Below are the code and all the weights of a small trained network. Each question names an input and a class and asks about switching units off, where a switched-off unit gives its printed mean instead of its output.

import numpy as np


def w(rows, s, z=0):
    codes = np.array(rows[::2]) - 128.0
    scale = np.full(codes.shape[1], s)
    scale[-1] = z or s
    return codes * scale


def norm(h):
    return h / np.sqrt((h * h).mean(-1, keepdims=True) + 1e-5)


def f(y):
    return y / 2 * (1 + np.tanh(0.7978845608 * (y + 0.044715 * y**3)))


def log_softmax(a):
    a = a - a.max(-1, keepdims=True)
    return a - np.log(np.exp(a).sum(-1, keepdims=True))


def net(x, mask):
    res = np.array(x, float).reshape(1, 7) / 4 @ E
    u = 0
    for l in range(4):
        y = f(norm(res) @ A[l][:, :-1].T + A[l][:, -1])
        res = res + np.where(mask[u : u + 6], y, B[l][:, -1]) @ B[l][:, :-1]
        u += 6
    return log_softmax(norm(res)[-1] @ U[:, :-1].T + U[:, -1])


A, B = {}, {}
E = w([
[122,129,128,129,126,130,132,133,118,129,124],'x0',
[130,130,125,125,126,131,131,126,125,127,132],'x1',
[122,227,60,99,104,132,103,70,146,160,67],'x2',
[126,127,129,124,129,131,135,124,129,127,124],'x3',
[137,127,125,134,120,125,121,132,126,136,132],'x4',
[122,135,116,164,40,129,173,187,197,45,121],'x5',
[98,170,199,178,136,254,55,127,148,143,166],'x6',
],0.0044)
A[0] = w([
[133,66,242,170,149,213,112,171,120,92,202,39],'0.n1',
[81,171,170,168,62,194,125,184,209,82,129,7],'0.n2',
[152,227,117,113,114,144,157,131,148,143,92,200],'0.n3',
[113,111,63,153,37,89,183,173,187,23,133,52],'0.n4',
[138,2,144,135,161,53,163,157,110,111,167,121],'0.n5',
[88,172,187,175,177,193,59,99,116,178,173,6],'0.n6',
],0.0041,0.0018)
B[0] = w([
[16,101,88,145,127,1,201,169,207,172,149,236],'0.n1',
[161,143,44,212,89,149,118,88,98,22,228,232],'0.n2',
[87,103,126,119,86,117,69,99,103,96,117,192],'0.n3',
[146,157,240,100,107,123,121,153,166,174,68,254],'0.n4',
[192,163,129,143,167,243,96,95,43,81,151,225],'0.n5',
[154,140,170,30,101,162,152,148,95,195,54,207],'0.n6',
],0.0043,0.0039)
A[1] = w([
[39,104,3,123,141,92,105,82,135,171,97,56],'1.n1',
[112,117,208,168,66,80,141,159,126,33,112,181],'1.n2',
[152,88,99,45,196,51,120,88,51,173,104,103],'1.n3',
[179,166,181,134,68,187,95,151,140,61,99,60],'1.n4',
[124,180,87,119,87,114,119,171,251,127,50,5],'1.n5',
[196,57,193,111,147,114,213,193,108,82,131,50],'1.n6',
],0.0041,0.0017)
B[1] = w([
[195,43,134,183,165,128,146,115,165,214,102,167],'1.n1',
[151,109,66,89,135,147,171,163,176,180,104,250],'1.n2',
[67,122,74,206,106,120,128,129,155,91,161,254],'1.n3',
[134,89,108,134,216,109,136,62,76,185,97,197],'1.n4',
[117,159,115,58,154,121,111,123,40,111,221,188],'1.n5',
[183,136,104,140,175,253,68,159,138,155,97,205],'1.n6',
],0.005,0.0032)
A[2] = w([
[154,157,115,197,169,165,46,100,42,2,202,43],'2.n1',
[87,174,161,153,89,200,67,74,140,118,100,85],'2.n2',
[158,143,131,204,95,185,71,84,133,70,157,106],'2.n3',
[55,96,243,121,185,54,153,163,127,205,130,2],'2.n4',
[113,105,204,90,124,156,85,166,108,203,117,150],'2.n5',
[141,204,145,11,84,100,124,61,137,157,61,65],'2.n6',
],0.0044,0.002)
B[2] = w([
[126,160,3,116,108,150,139,90,18,71,150,227],'2.n1',
[230,105,152,182,147,162,150,86,65,71,107,194],'2.n2',
[141,114,95,180,110,90,153,61,64,86,152,197],'2.n3',
[176,21,150,41,184,119,202,32,65,152,191,151],'2.n4',
[118,104,192,116,200,91,159,88,147,142,136,189],'2.n5',
[81,200,135,93,56,91,101,237,135,57,109,252],'2.n6',
],0.0044,0.0025)
A[3] = w([
[253,95,186,114,152,174,141,188,166,169,74,44],'3.n1',
[75,135,82,206,128,41,92,76,166,165,103,11],'3.n2',
[145,125,90,101,180,125,117,98,50,156,58,145],'3.n3',
[135,176,240,105,136,159,56,108,82,120,59,1],'3.n4',
[152,167,102,126,64,159,111,129,126,60,78,144],'3.n5',
[132,51,95,134,216,124,169,162,58,126,178,148],'3.n6',
],0.0052,0.0026)
B[3] = w([
[233,52,51,138,252,163,187,62,156,155,20,215],'3.n1',
[123,10,174,163,247,89,105,93,205,177,129,189],'3.n2',
[93,129,131,232,70,136,103,167,170,80,168,243],'3.n3',
[80,187,189,210,52,234,162,205,160,173,30,183],'3.n4',
[126,63,161,78,235,96,98,110,67,160,170,254],'3.n5',
[166,214,141,90,45,117,96,56,77,85,119,251],'3.n6',
],0.0044,0.0029)
U = w([
[159,164,46,169,96,155,93,44,21,37,183,251],'0',
[242,77,95,117,214,198,193,159,174,135,31,147],'1',
[114,59,241,44,183,124,205,50,90,217,198,80],'2',
[76,108,119,212,65,148,204,206,242,86,225,89],'3',
[72,34,95,215,198,23,75,57,199,194,101,77],'4',
[108,186,106,2,83,31,96,214,136,97,78,71],'5',
[71,201,225,169,103,208,94,138,123,191,18,104],'6',
],0.0088,0.0015)

Each question gives the input, the list of numbers given to net, and the class t.
The units are the neurons (one row each of A and B). Each row of codes is followed by its name. A weight is (code - 128) times the scale printed after its matrix; where a second scale follows, it is the last column's (A, B and U).
mask holds one flag per neuron, layer by layer. A switched-off neuron (its flag False) gives its mean, the last column of its row in B, instead of its output. The means were averaged over made-up inputs and are rounded, as every weight is.
A unit's drop is (log p(t) with every unit on - log p(t) with that unit switched off) / (log p(t) with every unit on - log p(t) with every unit switched off).
The circuit of an input: a set's keep is (log p(t) with only the set's units on - log p(t) with every unit switched off) / (log p(t) with every unit on - log p(t) with every unit switched off). Starting from the 12 units with the biggest drops (on a tie, the unit counted first), units are removed one at a time, each time the one whose removal leaves the highest keep (on an exact tie, the one counted first), for as long as the keep stays at least 0.8.
units of the circuit, in order: the units of the circuit, biggest drop first
unit that matters most: the unit with the biggest drop
top k neurons: the k neurons with the biggest drops, biggest first
top k neurons in layer l: the k neurons of layer l with the biggest drops, biggest first
drop of u: that unit's drop, to one decimal
input [-6,0,-1,6,8,5,0], class 1: top 2 neurons -> [1.n2 0.n4]
input [-6,0,3,4,0,5,0], class 5: top 3 neurons -> [0.n4 0.n5 1.n2]
input [3,-5,4,7,-4,1,-1], class 5: units of the circuit, in order -> [2.n6]
input [0,-5,2,6,1,7,0], class 5: units of the circuit, in order -> [0.n4 1.n5]
input [8,-1,1,-2,7,6,-2], class 5: top 4 neurons -> [2.n6 1.n5 0.n5 1.n1]
input [7,-7,-3,-6,3,-1,8], class 2: top 3 neurons -> [0.n1 0.n6 2.n4]
input [8,-4,7,-7,-2,4,0], class 5: units of the circuit, in order -> [2.n6 1.n3]
input [-2,1,-2,3,-8,-2,6], class 2: units of the circuit, in order -> [0.n1 2.n4]
input [-1,4,-1,-4,2,-4,6], class 2: units of the circuit, in order -> [2.n4 0.n1]
input [1,5,-7,-6,-5,-1,-1], class 0: top 2 neurons -> [0.n5 0.n4]
input [4,8,-7,7,4,0,0], class 0: top 3 neurons -> [0.n5 0.n4 3.n6]
input [3,-2,-8,-8,6,8,0], class 1: top 2 neurons in layer 3 -> [3.n1 3.n3]
input [8,-1,-1,0,5,2,8], class 3: top 2 neurons -> [0.n1 0.n2]
input [-1,7,-7,5,7,1,-6], class 1: units of the circuit, in order -> [1.n6]
input [-7,6,3,-8,6,1,0], class 5: units of the circuit, in order -> [1.n3 2.n6]
input [1,-1,1,2,7,-4,-3], class 4: top 2 neurons -> [0.n2 3.n2]
input [2,1,7,-5,-3,-3,1], class 6: top 3 neurons -> [0.n1 0.n2 3.n4]
input [1,5,7,-6,-1,0,-3], class 4: top 4 neurons -> [1.n1 0.n4 0.n6 3.n2]
input [6,1,1,-6,-5,0,-7], class 4: top 2 neurons in layer 0 -> [0.n2 0.n6]
input [-8,-8,8,-3,-8,-4,-1], class 4: top 2 neurons -> [0.n4 1.n1]
input [-6,2,0,4,7,6,-4], class 1: top 3 neurons -> [0.n1 3.n1 1.n6]
input [-5,-3,-4,1,-6,0,4], class 2: top 4 neurons -> [0.n1 2.n4 1.n3 0.n6]
input [6,-1,-2,-8,-3,6,0], class 1: unit that matters most -> 1.n2
input [3,7,3,5,5,-5,1], class 6: top 3 neurons in layer 0 -> [0.n1 0.n2 0.n6]
input [5,-6,7,1,1,-7,-1], class 4: top 2 neurons -> [1.n3 0.n4]
input [8,0,2,-2,-8,-8,-1], class 4: top 3 neurons in layer 0 -> [0.n5 0.n4 0.n2]
input [-8,-1,2,-7,5,7,7], class 0: unit that matters most -> 0.n2
input [-7,7,-3,-2,2,6,0], class 1: top 3 neurons -> [0.n4 1.n2 3.n1]
input [-6,5,-5,-6,-5,0,6], class 2: drop of 2.n4 -> 1.5
input [7,5,-1,7,8,-4,-1], class 0: drop of 0.n1 -> 0.1
